Below is a small trained network, with its code and all its weights. Each question gives an input and a target symbol and asks what happens when units are switched off, that is, made to give their printed mean instead of their output.

import numpy as np


def w(rows, s, z=0):
    codes = np.array(rows[::2]) - 128.0
    scale = np.full(codes.shape[1], s)
    scale[-1] = z or s
    return codes * scale


def f(y):
    return y / 2 * (1 + np.tanh(0.7978845608 * (y + 0.044715 * y**3)))


def softmax(a):
    e = np.exp(a - a.max(-1, keepdims=True))
    return e / e.sum(-1, keepdims=True)


def log_softmax(a):
    a = a - a.max(-1, keepdims=True)
    return a - np.log(np.exp(a).sum(-1, keepdims=True))


def net(x, mask):
    ids = ['ΔΘΦαγζλμξψ'.index(c) for c in x.split()]
    T = len(ids)
    res = E[ids] + P[:T]
    u = 0
    for l in range(2):
        q, k, v = (res @ M[l].T for M in (Q, K, V))
        z = softmax(np.where(np.tri(T) > 0, q @ k.T / 3**0.5, -1e9)) @ v
        res = res + np.where(mask[u], z, O[l][:, -1]) @ O[l][:, :-1]
        u += 1
        y = f(res @ A[l][:, :-1].T + A[l][:, -1])
        res = res + np.where(mask[u : u + 8], y, B[l][:, -1]) @ B[l][:, :-1]
        u += 8
    return log_softmax(res[-1] @ U[:, :-1].T + U[:, -1])


Q, K, V, O, A, B = {}, {}, {}, {}, {}, {}
E = w([
[130,101,229,89,138,88],'Δ',
[111,130,230,144,162,93],'Θ',
[128,111,103,58,67,215],'Φ',
[219,180,206,79,124,82],'α',
[218,158,233,38,23,177],'γ',
[153,72,109,179,203,43],'ζ',
[140,175,174,141,117,87],'λ',
[181,156,36,143,142,82],'μ',
[128,145,7,76,171,154],'ξ',
[123,145,156,72,180,140],'ψ',
],0.015)
P = w([
[142,162,117,99,154,125],'0',
[151,165,88,164,39,136],'1',
[114,145,125,87,129,108],'2',
[134,81,119,128,179,200],'3',
[119,141,121,78,133,95],'4',
[167,90,118,203,31,163],'5',
[120,135,117,68,131,83],'6',
[175,38,87,124,187,232],'7',
[125,132,111,53,131,72],'8',
[255,153,147,210,73,164],'9',
],0.018)
Q[0] = w([
[72,164,104,68,91,86],'0.h0',
[103,143,105,47,57,42],'0.h0',
[99,86,131,2,239,160],'0.h0',
],0.0098)
K[0] = w([
[64,148,108,53,156,106],'0.h0',
[97,196,154,75,157,2],'0.h0',
[57,138,138,153,59,60],'0.h0',
],0.0092)
V[0] = w([
[116,153,152,161,118,3],'0.h0',
[116,120,129,132,147,205],'0.h0',
[83,148,160,137,144,64],'0.h0',
],0.0072)
O[0] = w([
[206,198,255,151,148,155,249],'0.h0',
[123,134,198,88,75,201,4],'0.h0',
[53,130,171,247,186,179,107],'0.h0',
],0.0055,0.0025)
A[0] = w([
[179,80,116,164,50,117,230],'0.n0',
[155,135,86,218,130,254,234],'0.n1',
[120,123,33,208,196,105,152],'0.n2',
[216,151,147,60,129,122,209],'0.n3',
[131,100,176,202,145,99,88],'0.n4',
[84,195,118,90,194,34,149],'0.n5',
[86,133,219,116,162,135,1],'0.n6',
[85,137,154,21,85,160,152],'0.n7',
],0.0097,0.0029)
B[0] = w([
[204,181,103,120,131,85,217],'0.n0',
[142,103,254,194,177,60,194],'0.n1',
[93,78,125,136,116,83,255],'0.n2',
[126,59,184,101,94,67,239],'0.n3',
[132,151,115,133,166,133,172],'0.n4',
[75,239,99,76,160,21,237],'0.n5',
[73,106,154,143,112,186,134],'0.n6',
[112,149,77,124,118,117,148],'0.n7',
],0.0093,0.0088)
Q[1] = w([
[206,194,51,164,92,102],'1.h0',
[52,250,150,167,85,101],'1.h0',
[255,36,123,198,84,195],'1.h0',
],0.0073)
K[1] = w([
[111,92,128,83,169,126],'1.h0',
[2,140,179,87,130,62],'1.h0',
[181,101,136,135,148,171],'1.h0',
],0.0091)
V[1] = w([
[131,80,127,84,166,75],'1.h0',
[76,106,104,214,63,63],'1.h0',
[253,145,149,86,118,136],'1.h0',
],0.0073)
O[1] = w([
[105,56,119,168,128,252,254],'1.h0',
[242,199,115,113,99,220,186],'1.h0',
[80,216,100,165,30,109,144],'1.h0',
],0.012)
A[1] = w([
[170,60,207,114,101,177,193],'1.n0',
[63,121,175,22,66,116,2],'1.n1',
[73,4,205,145,125,101,151],'1.n2',
[175,165,30,109,117,102,189],'1.n3',
[49,106,97,71,146,147,41],'1.n4',
[179,116,144,156,64,120,88],'1.n5',
[190,213,119,138,104,189,85],'1.n6',
[144,78,221,203,152,143,53],'1.n7',
],0.011,0.0058)
B[1] = w([
[153,100,97,177,95,140,235],'1.n0',
[239,118,136,230,156,165,164],'1.n1',
[12,8,82,139,88,81,172],'1.n2',
[91,103,132,7,112,108,206],'1.n3',
[118,254,136,218,17,164,153],'1.n4',
[51,206,146,127,252,200,248],'1.n5',
[87,48,92,110,230,58,201],'1.n6',
[126,199,222,31,50,186,216],'1.n7',
],0.0076,0.012)
U = w([
[65,93,208,104,128,136,2],'Δ',
[200,74,212,139,65,46,213],'Θ',
[176,92,157,20,77,92,159],'Φ',
[69,183,90,249,142,159,114],'α',
[89,198,79,125,114,175,102],'γ',
[206,130,155,156,109,197,186],'ζ',
[166,228,209,127,168,48,83],'λ',
[117,95,64,180,255,136,118],'μ',
[179,50,34,155,54,183,168],'ξ',
[84,27,131,141,85,163,61],'ψ',
],0.0072,0.0039)

Each question gives the input, a string of symbols that net reads in full, and the target symbol t.
The units are the heads (3 rows each of Q, K, V and O) and the neurons (one row each of A and B). Each row of codes is followed by its name. A weight is (code - 128) times the scale printed after its matrix; where a second scale follows, it is the last column's (O, A, B and U).
mask holds one flag per unit, layer by layer, with each layer's heads first. A switched-off unit (its flag False) gives its mean, the last column of its rows in O or B, instead of its output. The means were averaged over made-up inputs and are rounded, as every weight is.
A unit's drop is (log p(t) with every unit on - log p(t) with that unit switched off) / (log p(t) with every unit on - log p(t) with every unit switched off).
The circuit of an input: a set's keep is (log p(t) with only the set's units on - log p(t) with every unit switched off) / (log p(t) with every unit on - log p(t) with every unit switched off). Starting from the 12 units with the biggest drops (on a tie, the unit counted first), units are removed one at a time, each time the one whose removal leaves the highest keep (on an exact tie, the one counted first), for as long as the keep stays at least 0.8.
circuit, biggest first: the units of the circuit, biggest drop first
top k neurons: the k neurons with the biggest drops, biggest first
top k neurons in layer l: the k neurons of layer l with the biggest drops, biggest first
input ζ Θ ζ ζ ζ ξ μ α, target ξ: circuit, biggest first	[0.n5; 1.n0]
input ξ α ζ μ, target α: top 3 neurons in layer 0	[0.n1; 0.n2; 0.n0]
input ζ λ μ γ, target λ: circuit, biggest first	[1.h0; 1.n5; 0.n3; 0.n1]
input ζ Θ α ζ, target Θ: circuit, biggest first	[1.h0; 1.n5; 0.n2]
input Φ μ ξ Φ ζ ξ Φ γ, target ξ: circuit, biggest first	[1.n0]
input μ ζ Δ, target ψ: circuit, biggest first	[1.n2; 0.n0]
input μ ζ λ Θ μ λ ψ α, target λ: top 4 neurons	[0.n0; 0.n3; 1.n5; 0.n2]
input ψ ζ ζ γ Φ α α Φ, target α: top 2 neurons	[0.n0; 0.n1]
input ψ ζ ζ ζ ζ ξ λ ζ, target ξ: top 3 neurons in layer 0	[0.n1; 0.n5; 0.n2]
input μ μ ζ ψ ζ Φ μ α λ λ, target α: circuit, biggest first	[1.h0; 0.n5; 1.n5]
input μ ζ ζ ζ α λ μ α μ α, target α: top 3 neurons	[1.n5; 0.n3; 0.n5]
input Θ μ Φ ζ Θ ζ Δ, target ψ: top 3 neurons	[1.n2; 0.n0; 0.n5]
input μ ζ μ μ Φ Φ, target μ: circuit, biggest first	[1.n6; 1.n5; 0.n0]
input γ ζ μ γ ζ Θ α ξ, target Θ: circuit, biggest first	[0.n1; 1.n5]
input ζ ζ ζ ζ ζ μ Θ μ Δ μ, target μ: top 4 neurons	[1.n5; 0.n0; 1.n6; 0.n2]
input Δ ζ ζ λ α α ζ α, target α: top 4 neurons	[0.n0; 1.n5; 0.n5; 1.n7]
input ψ λ ξ μ, target λ: circuit, biggest first	[1.h0; 0.n2; 0.n1; 0.n0]
input ζ γ λ Φ α ζ, target Φ: top neuron	[0.n0]
input ζ μ ζ μ ζ α ψ α γ, target ζ: top 4 neurons	[1.n1; 0.n3; 0.n5; 1.n5]
input ζ μ λ Φ, target μ: circuit, biggest first	[1.h0; 1.n6; 1.n7]
input ζ α Θ α ψ, target α: top 4 neurons	[1.n4; 0.n1; 0.n5; 0.n2]
input ζ ζ λ ψ ζ ζ, target ψ: circuit, biggest first	[1.h0; 1.n2]
input ξ ζ Θ ξ, target ζ: circuit, biggest first	[1.h0; 0.n1; 1.n7; 0.n5]
input λ λ μ ζ, target λ: top 3 neurons in layer 0	[0.n2; 0.n3; 0.n1]
